Below is a small trained network, with its code and all its weights. Each question gives an input and a class and asks what happens when units are switched off, that is, made to give their printed mean instead of their output.

import numpy as np


def w(rows, s, z=0):
    codes = np.array(rows[::2]) - 128.0
    scale = np.full(codes.shape[1], s)
    scale[-1] = z or s
    return codes * scale


def norm(h):
    return h / np.sqrt((h * h).mean(-1, keepdims=True) + 1e-5)


def f(y):
    return np.maximum(y, 0)


def log_softmax(a):
    a = a - a.max(-1, keepdims=True)
    return a - np.log(np.exp(a).sum(-1, keepdims=True))


def net(x, mask):
    res = np.array(x, float).reshape(1, 8) / 4 @ E
    u = 0
    for l in range(2):
        y = f(norm(res) @ A[l][:, :-1].T + A[l][:, -1])
        res = res + np.where(mask[u : u + 13], y, B[l][:, -1]) @ B[l][:, :-1]
        u += 13
    return log_softmax(norm(res)[-1] @ U[:, :-1].T + U[:, -1])


A, B = {}, {}
E = w([
[221,116,126,158,143,99,132,144],'x0',
[118,170,131,173,122,139,85,124],'x1',
[139,172,163,150,157,168,184,61],'x2',
[129,126,133,131,126,123,127,128],'x3',
[142,180,81,53,183,64,90,76],'x4',
[152,205,129,103,6,88,172,123],'x5',
[129,127,126,128,127,129,128,129],'x6',
[128,129,129,128,129,128,131,128],'x7',
],0.002)
A[0] = w([
[136,62,124,47,129,106,221,130,92],'0.n0',
[149,104,122,135,95,184,143,144,65],'0.n1',
[37,120,109,114,114,133,146,100,45],'0.n2',
[128,59,149,45,149,134,254,115,133],'0.n3',
[153,175,133,110,58,115,161,139,247],'0.n4',
[133,43,97,43,133,96,195,171,120],'0.n5',
[125,82,116,149,83,159,102,203,106],'0.n6',
[124,110,149,161,213,126,116,151,145],'0.n7',
[126,210,106,221,119,135,32,134,33],'0.n8',
[76,118,141,128,192,120,127,145,122],'0.n9',
[134,171,71,67,152,78,91,134,184],'0.n10',
[137,105,126,145,97,187,136,151,50],'0.n11',
[137,153,148,158,153,158,194,56,4],'0.n12',
],0.0031,0.0033)
B[0] = w([
[120,225,143,228,112,141,17,131,160],'0.n0',
[70,114,160,194,155,76,168,128,136],'0.n1',
[90,157,196,49,143,223,148,171,135],'0.n2',
[120,213,144,241,119,151,19,113,187],'0.n3',
[102,6,110,139,187,219,104,63,253],'0.n4',
[112,216,157,227,114,156,32,109,179],'0.n5',
[78,158,155,133,178,100,208,99,171],'0.n6',
[120,95,112,121,49,205,153,48,196],'0.n7',
[116,254,184,220,116,173,14,99,146],'0.n8',
[154,91,100,129,70,182,139,63,168],'0.n9',
[44,79,211,233,123,127,227,123,228],'0.n10',
[82,103,161,204,118,91,176,130,136],'0.n11',
[138,173,207,120,225,219,251,48,138],'0.n12',
],0.0025,0.0033)
A[1] = w([
[109,91,99,120,107,69,72,216,156],'1.n0',
[40,157,141,105,134,170,136,94,124],'1.n1',
[163,191,108,71,10,79,197,134,51],'1.n2',
[225,116,126,150,137,103,145,161,62],'1.n3',
[240,125,112,148,172,71,156,144,54],'1.n4',
[102,104,89,77,99,70,61,244,83],'1.n5',
[80,75,187,209,128,204,145,77,231],'1.n6',
[125,192,80,23,192,3,100,87,75],'1.n7',
[133,133,144,137,75,146,166,160,102],'1.n8',
[81,64,109,150,97,105,55,177,236],'1.n9',
[115,172,95,102,195,109,87,59,247],'1.n10',
[237,109,144,208,165,108,138,129,223],'1.n11',
[131,192,148,131,10,108,163,102,213],'1.n12',
],0.0035,0.0012)
B[1] = w([
[154,184,154,116,142,167,177,78,143],'1.n0',
[206,138,133,80,104,129,117,224,174],'1.n1',
[148,27,72,110,253,154,95,117,134],'1.n2',
[61,157,141,71,134,180,110,159,137],'1.n3',
[90,154,133,69,79,161,118,180,138],'1.n4',
[176,190,168,120,157,184,197,79,136],'1.n5',
[160,147,84,83,118,22,119,129,254],'1.n6',
[107,73,167,228,59,107,184,192,138],'1.n7',
[89,114,142,156,186,91,134,139,141],'1.n8',
[186,183,142,122,149,148,179,47,174],'1.n9',
[131,81,155,192,58,141,158,201,171],'1.n10',
[38,153,121,44,89,149,109,163,174],'1.n11',
[122,61,104,146,254,163,54,133,158],'1.n12',
],0.0037,0.0073)
U = w([
[140,2,63,130,225,166,77,90,144],'0',
[78,63,179,243,80,84,226,186,108],'1',
[184,219,176,108,156,198,231,52,88],'2',
[119,201,145,206,106,144,13,125,81],'3',
[147,149,108,85,109,70,131,132,252],'4',
[69,147,132,16,86,183,114,202,49],'5',
[152,137,99,109,104,71,129,112,170],'6',
],0.0069,0.0022)

Each question gives the input, the list of numbers given to net, and the class t.
The units are the neurons (one row each of A and B). Each row of codes is followed by its name. A weight is (code - 128) times the scale printed after its matrix; where a second scale follows, it is the last column's (A, B and U).
mask holds one flag per neuron, layer by layer. A switched-off neuron (its flag False) gives its mean, the last column of its row in B, instead of its output. The means were averaged over made-up inputs and are rounded, as every weight is.
A unit's drop is (log p(t) with every unit on - log p(t) with that unit switched off) / (log p(t) with every unit on - log p(t) with every unit switched off).
The circuit of an input: a set's keep is (log p(t) with only the set's units on - log p(t) with every unit switched off) / (log p(t) with every unit on - log p(t) with every unit switched off). Starting from the 12 units with the biggest drops (on a tie, the unit counted first), units are removed one at a time, each time the one whose removal leaves the highest keep (on an exact tie, the one counted first), for as long as the keep stays at least 0.8.
units of the circuit, in order: the units of the circuit, biggest drop first
unit that matters most: the unit with the biggest drop
top k neurons: the k neurons with the biggest drops, biggest first
k most important neurons of layer l: the k neurons of layer l with the biggest drops, biggest first
input [0,-8,4,7,7,-3,0,4], class 3: units of the circuit, in order -> (0.n3, 0.n0, 0.n5)
input [8,-6,-3,5,3,-3,5,0], class 5: unit that matters most -> 1.n11
input [-8,-1,6,1,4,1,4,-3], class 5: 2 most important neurons of layer 1 -> (1.n9, 1.n1)
input [7,-3,-8,-6,-7,3,-1,-5], class 2: 3 most important neurons of layer 1 -> (1.n9, 1.n0, 1.n5)
input [-6,-8,-6,-1,8,7,-5,8], class 1: units of the circuit, in order -> (1.n7, 1.n6)
input [8,8,4,6,6,8,2,-4], class 0: 2 most important neurons of layer 0 -> (0.n3, 0.n5)
input [7,7,0,7,8,-7,6,-3], class 1: units of the circuit, in order -> (1.n10, 0.n4, 1.n7, 0.n3)
input [7,0,1,-7,8,-2,1,3], class 1: units of the circuit, in order -> (1.n7, 1.n10)
input [3,-6,-2,-3,-4,-2,3,4], class 3: 2 most important neurons of layer 0 -> (0.n5, 0.n3)
input [8,-1,0,5,-1,-6,-6,7], class 5: units of the circuit, in order -> (1.n11, 0.n4, 1.n4)
input [1,8,1,6,3,8,-8,7], class 0: units of the circuit, in order -> (1.n12, 1.n2)
input [-7,-8,-7,3,2,-3,-2,-6], class 3: top 4 neurons -> (0.n5, 0.n0, 0.n3, 0.n10)
input [-3,-7,-8,-6,4,-7,4,2], class 2: top 2 neurons -> (1.n9, 0.n4)
input [5,-7,-4,4,8,1,-1,-1], class 1: units of the circuit, in order -> (1.n7)
input [7,-5,-5,6,-1,-5,0,-3], class 5: units of the circuit, in order -> (1.n11, 0.n4, 1.n4)
input [-8,-3,0,-7,4,-7,4,2], class 5: units of the circuit, in order -> (0.n4, 1.n1)
input [-6,-4,1,6,-6,-4,2,-7], class 6: 2 most important neurons of layer 1 -> (1.n6, 1.n10)
input [-7,5,2,-5,-5,-6,2,7], class 5: 3 most important neurons of layer 1 -> (1.n12, 1.n1, 1.n6)
input [-2,4,0,-5,-4,2,-1,4], class 4: top 2 neurons -> (1.n6, 0.n10)
input [7,-3,1,4,1,-2,-1,-7], class 5: units of the circuit, in order -> (1.n11)
input [4,8,4,1,8,-4,-3,6], class 1: 2 most important neurons of layer 1 -> (1.n10, 1.n7)
